Here is a tiny trained network, its code and every weight. The questions are about switching its units off for an input and a target symbol, where a switched-off unit gives its printed mean instead of its output.

import numpy as np


def w(rows, s, z=0):
    codes = np.array(rows[::2]) - 128.0
    scale = np.full(codes.shape[1], s)
    scale[-1] = z or s
    return codes * scale


def f(y):
    return y / 2 * (1 + np.tanh(0.7978845608 * (y + 0.044715 * y**3)))


def softmax(a):
    e = np.exp(a - a.max(-1, keepdims=True))
    return e / e.sum(-1, keepdims=True)


def log_softmax(a):
    a = a - a.max(-1, keepdims=True)
    return a - np.log(np.exp(a).sum(-1, keepdims=True))


def net(x, mask):
    ids = ['ΓΔΘΞΠΩαεζλμσφ'.index(c) for c in x.split()]
    T = len(ids)
    res = E[ids] + P[:T]
    u = 0
    for l in range(2):
        r = res
        for j in range(3):
            rows = slice(2 * j, 2 * j + 2)
            q, k, v = (r @ M[l][rows].T for M in (Q, K, V))
            z = softmax(np.where(np.tri(T) > 0, q @ k.T / 2**0.5, -1e9)) @ v
            o = O[l][rows]
            res = res + np.where(mask[u + j], z, o[:, -1]) @ o[:, :-1]
        u += 3
        y = f(res @ A[l][:, :-1].T + A[l][:, -1])
        res = res + np.where(mask[u : u + 16], y, B[l][:, -1]) @ B[l][:, :-1]
        u += 16
    return log_softmax(res[-1] @ U[:, :-1].T + U[:, -1])


Q, K, V, O, A, B = {}, {}, {}, {}, {}, {}
E = w([
[129,87,69],'Γ',
[85,128,116],'Δ',
[161,250,99],'Θ',
[84,140,110],'Ξ',
[91,97,133],'Π',
[157,118,214],'Ω',
[230,113,87],'α',
[92,112,201],'ε',
[193,105,211],'ζ',
[46,129,108],'λ',
[120,50,183],'μ',
[213,101,79],'σ',
[214,224,182],'φ',
],0.024)
P = w([
[125,3,150],'0',
[127,67,145],'1',
[132,101,141],'2',
[138,125,141],'3',
[139,149,140],'4',
[144,172,136],'5',
[145,188,140],'6',
[145,205,137],'7',
[147,222,139],'8',
[146,242,131],'9',
[150,254,130],'10',
],0.0082)
Q[0] = w([
[150,170,196],'0.h1',
[248,104,118],'0.h1',
[201,113,94],'0.h2',
[130,117,64],'0.h2',
[108,173,90],'0.h3',
[127,106,180],'0.h3',
],0.016)
K[0] = w([
[151,137,250],'0.h1',
[190,113,101],'0.h1',
[161,132,141],'0.h2',
[158,106,79],'0.h2',
[89,145,75],'0.h3',
[135,142,172],'0.h3',
],0.016)
V[0] = w([
[18,40,109],'0.h1',
[121,105,178],'0.h1',
[130,119,148],'0.h2',
[253,114,158],'0.h2',
[98,181,212],'0.h3',
[85,131,136],'0.h3',
],0.006)
O[0] = w([
[106,254,90,65],'0.h1',
[185,112,147,157],'0.h1',
[99,187,78,141],'0.h2',
[130,167,63,252],'0.h2',
[110,118,90,114],'0.h3',
[157,144,108,109],'0.h3',
],0.0067,0.0037)
A[0] = w([
[151,138,131,77],'0.n1',
[69,81,78,79],'0.n2',
[145,188,81,150],'0.n3',
[76,99,89,21],'0.n4',
[95,104,123,103],'0.n5',
[4,141,132,94],'0.n6',
[107,178,209,36],'0.n7',
[117,157,143,111],'0.n8',
[116,60,86,57],'0.n9',
[101,67,185,144],'0.n10',
[100,146,138,91],'0.n11',
[114,150,95,139],'0.n12',
[97,101,108,75],'0.n13',
[127,33,184,127],'0.n14',
[114,69,64,1],'0.n15',
[119,117,113,103],'0.n16',
],0.016,0.0095)
B[0] = w([
[139,95,146,127],'0.n1',
[209,161,85,157],'0.n2',
[69,69,162,254],'0.n3',
[187,160,173,122],'0.n4',
[157,86,103,126],'0.n5',
[203,208,147,223],'0.n6',
[191,34,140,164],'0.n7',
[192,165,126,137],'0.n8',
[254,125,88,142],'0.n9',
[45,172,146,217],'0.n10',
[158,121,124,125],'0.n11',
[86,136,95,176],'0.n12',
[200,98,137,119],'0.n13',
[58,182,143,249],'0.n14',
[238,201,142,137],'0.n15',
[133,117,128,117],'0.n16',
],0.0084,0.006)
Q[1] = w([
[90,105,127],'1.h1',
[63,75,10],'1.h1',
[141,199,124],'1.h2',
[105,196,85],'1.h2',
[120,107,172],'1.h3',
[118,213,100],'1.h3',
],0.013)
K[1] = w([
[188,97,150],'1.h1',
[175,242,255],'1.h1',
[127,145,195],'1.h2',
[160,56,176],'1.h2',
[145,123,197],'1.h3',
[74,172,91],'1.h3',
],0.008)
V[1] = w([
[182,158,190],'1.h1',
[100,158,140],'1.h1',
[182,64,254],'1.h2',
[201,149,184],'1.h2',
[195,182,112],'1.h3',
[175,9,37],'1.h3',
],0.0067)
O[1] = w([
[142,68,255,149],'1.h1',
[137,76,224,129],'1.h1',
[245,63,228,152],'1.h2',
[198,61,128,166],'1.h2',
[182,118,195,145],'1.h3',
[35,74,217,1],'1.h3',
],0.0058,0.0074)
A[1] = w([
[101,159,176,157],'1.n1',
[193,19,130,1],'1.n2',
[10,86,135,113],'1.n3',
[239,53,5,170],'1.n4',
[87,101,88,76],'1.n5',
[128,119,44,85],'1.n6',
[98,61,127,139],'1.n7',
[209,152,35,45],'1.n8',
[142,48,81,98],'1.n9',
[200,70,126,144],'1.n10',
[107,130,136,59],'1.n11',
[116,55,79,157],'1.n12',
[110,119,89,111],'1.n13',
[66,84,103,158],'1.n14',
[216,101,101,120],'1.n15',
[144,166,125,23],'1.n16',
],0.013,0.0065)
B[1] = w([
[100,115,60,166],'1.n1',
[145,246,53,174],'1.n2',
[185,34,27,155],'1.n3',
[115,199,255,245],'1.n4',
[167,111,127,130],'1.n5',
[100,113,150,140],'1.n6',
[210,134,116,139],'1.n7',
[98,51,23,190],'1.n8',
[107,211,111,157],'1.n9',
[49,62,94,199],'1.n10',
[116,172,130,120],'1.n11',
[174,206,136,158],'1.n12',
[113,203,87,128],'1.n13',
[204,179,163,143],'1.n14',
[59,26,96,208],'1.n15',
[168,83,143,135],'1.n16',
],0.007,0.013)
U = w([
[171,121,109,125],'Γ',
[4,160,169,162],'Δ',
[112,125,121,113],'Θ',
[113,127,135,72],'Ξ',
[101,125,139,43],'Π',
[108,140,121,75],'Ω',
[184,146,143,161],'α',
[68,108,94,75],'ε',
[105,53,165,253],'ζ',
[119,128,131,88],'λ',
[107,134,131,53],'μ',
[116,128,133,66],'σ',
[173,187,191,147],'φ',
],0.014,0.0062)

Each question gives the input, a string of symbols that net reads in full, and the target symbol t.
The units are the heads (2 rows each of Q, K, V and O) and the neurons (one row each of A and B). Each row of codes is followed by its name. A weight is (code - 128) times the scale printed after its matrix; where a second scale follows, it is the last column's (O, A, B and U).
mask holds one flag per unit, layer by layer, with each layer's heads first. A switched-off unit (its flag False) gives its mean, the last column of its rows in O or B, instead of its output. The means were averaged over made-up inputs and are rounded, as every weight is.
A unit's drop is (log p(t) with every unit on - log p(t) with that unit switched off) / (log p(t) with every unit on - log p(t) with every unit switched off).
The circuit of an input: a set's keep is (log p(t) with only the set's units on - log p(t) with every unit switched off) / (log p(t) with every unit on - log p(t) with every unit switched off). Starting from the 12 units with the biggest drops (on a tie, the unit counted first), units are removed one at a time, each time the one whose removal leaves the highest keep (on an exact tie, the one counted first), for as long as the keep stays at least 0.8.
circuit, biggest first: the units of the circuit, biggest drop first
most important unit: the unit with the biggest drop
top k neurons: the k neurons with the biggest drops, biggest first
top k neurons in layer l: the k neurons of layer l with the biggest drops, biggest first
which heads matter: for each layer, one digit per head in row order, 1 if its drop is at least 0.15 and else 0, layers parted by /
input φ λ Π Ω ε Π φ φ μ Ξ, target ζ: top 3 neurons in layer 1	(1.n15; 1.n2; 1.n8)
input α φ μ μ Δ σ α φ Π Π, target ζ: which heads matter	100 / 010
input Π φ ε α Γ φ λ, target ζ: which heads matter	000 / 010
input ζ Θ φ ε φ Ω, target Δ: most important unit	0.h1
input Ξ λ ε φ Δ, target ζ: circuit, biggest first	(1.h2; 1.n2; 0.h1; 1.h1)
input ε μ ζ Ω μ σ, target Δ: circuit, biggest first	(1.n4; 1.n10; 1.n15)
input σ ζ ε Γ Δ Γ φ φ Γ Δ, target ζ: which heads matter	000 / 010
input ζ Δ φ ζ ζ Δ μ ε Γ, target Δ: which heads matter	000 / 001
input Π σ α φ μ ζ, target Δ: circuit, biggest first	(0.h1; 0.n14)
input ζ λ Γ Γ λ, target Γ: which heads matter	000 / 000
input σ Γ Γ Ω ε Ξ φ μ Γ, target α: top 2 neurons in layer 0	(0.n3; 0.n6)
input Δ ζ φ φ σ Ξ, target ζ: top 3 neurons	(0.n14; 0.n10; 1.n2)
input Π λ Ξ φ α ζ ζ Γ, target Δ: which heads matter	000 / 000
input σ Ξ Ξ Ω, target Δ: circuit, biggest first	(0.n10)
input Δ α Δ α Γ Ω Γ, target φ: which heads matter	000 / 001
input Ω Π Δ Π φ ε φ μ μ ε, target φ: circuit, biggest first	(1.n15; 1.n10)
input Ξ ε Ξ Γ ζ φ ε ε α, target Δ: top 3 neurons	(1.n4; 1.n10; 1.n15)
input Ω Γ Π λ Ξ σ μ Γ σ, target φ: top 3 neurons in layer 1	(1.n4; 1.n8; 1.n12)
input φ Δ φ Θ, target ζ: which heads matter	000 / 000
input ζ Θ Π Γ Γ σ Ξ φ Γ σ Γ, target Γ: top 4 neurons	(0.n6; 0.n3; 1.n3; 1.n4)
input Γ ε ζ Γ Π Θ Γ ε, target φ: top 2 neurons	(1.n15; 1.n10)
input Γ Δ μ λ, target ε: top 2 neurons	(1.n8; 0.n14)
input ζ σ Γ σ Δ Γ Γ, target α: top 2 neurons	(0.n6; 0.n3)
input Γ Δ Γ φ Γ λ, target ζ: top 2 neurons	(1.n15; 0.n10)
input ε ε ζ Γ λ, target Γ: most important unit	1.n8
input Θ σ Γ α Γ φ σ, target φ: top 3 neurons	(0.n6; 1.n4; 1.n2)
input α ε Γ Ξ Ω α, target φ: top 2 neurons in layer 0	(0.n6; 0.n3)
input Γ ε ζ, target Δ: top 2 neurons	(0.n10; 0.n14)
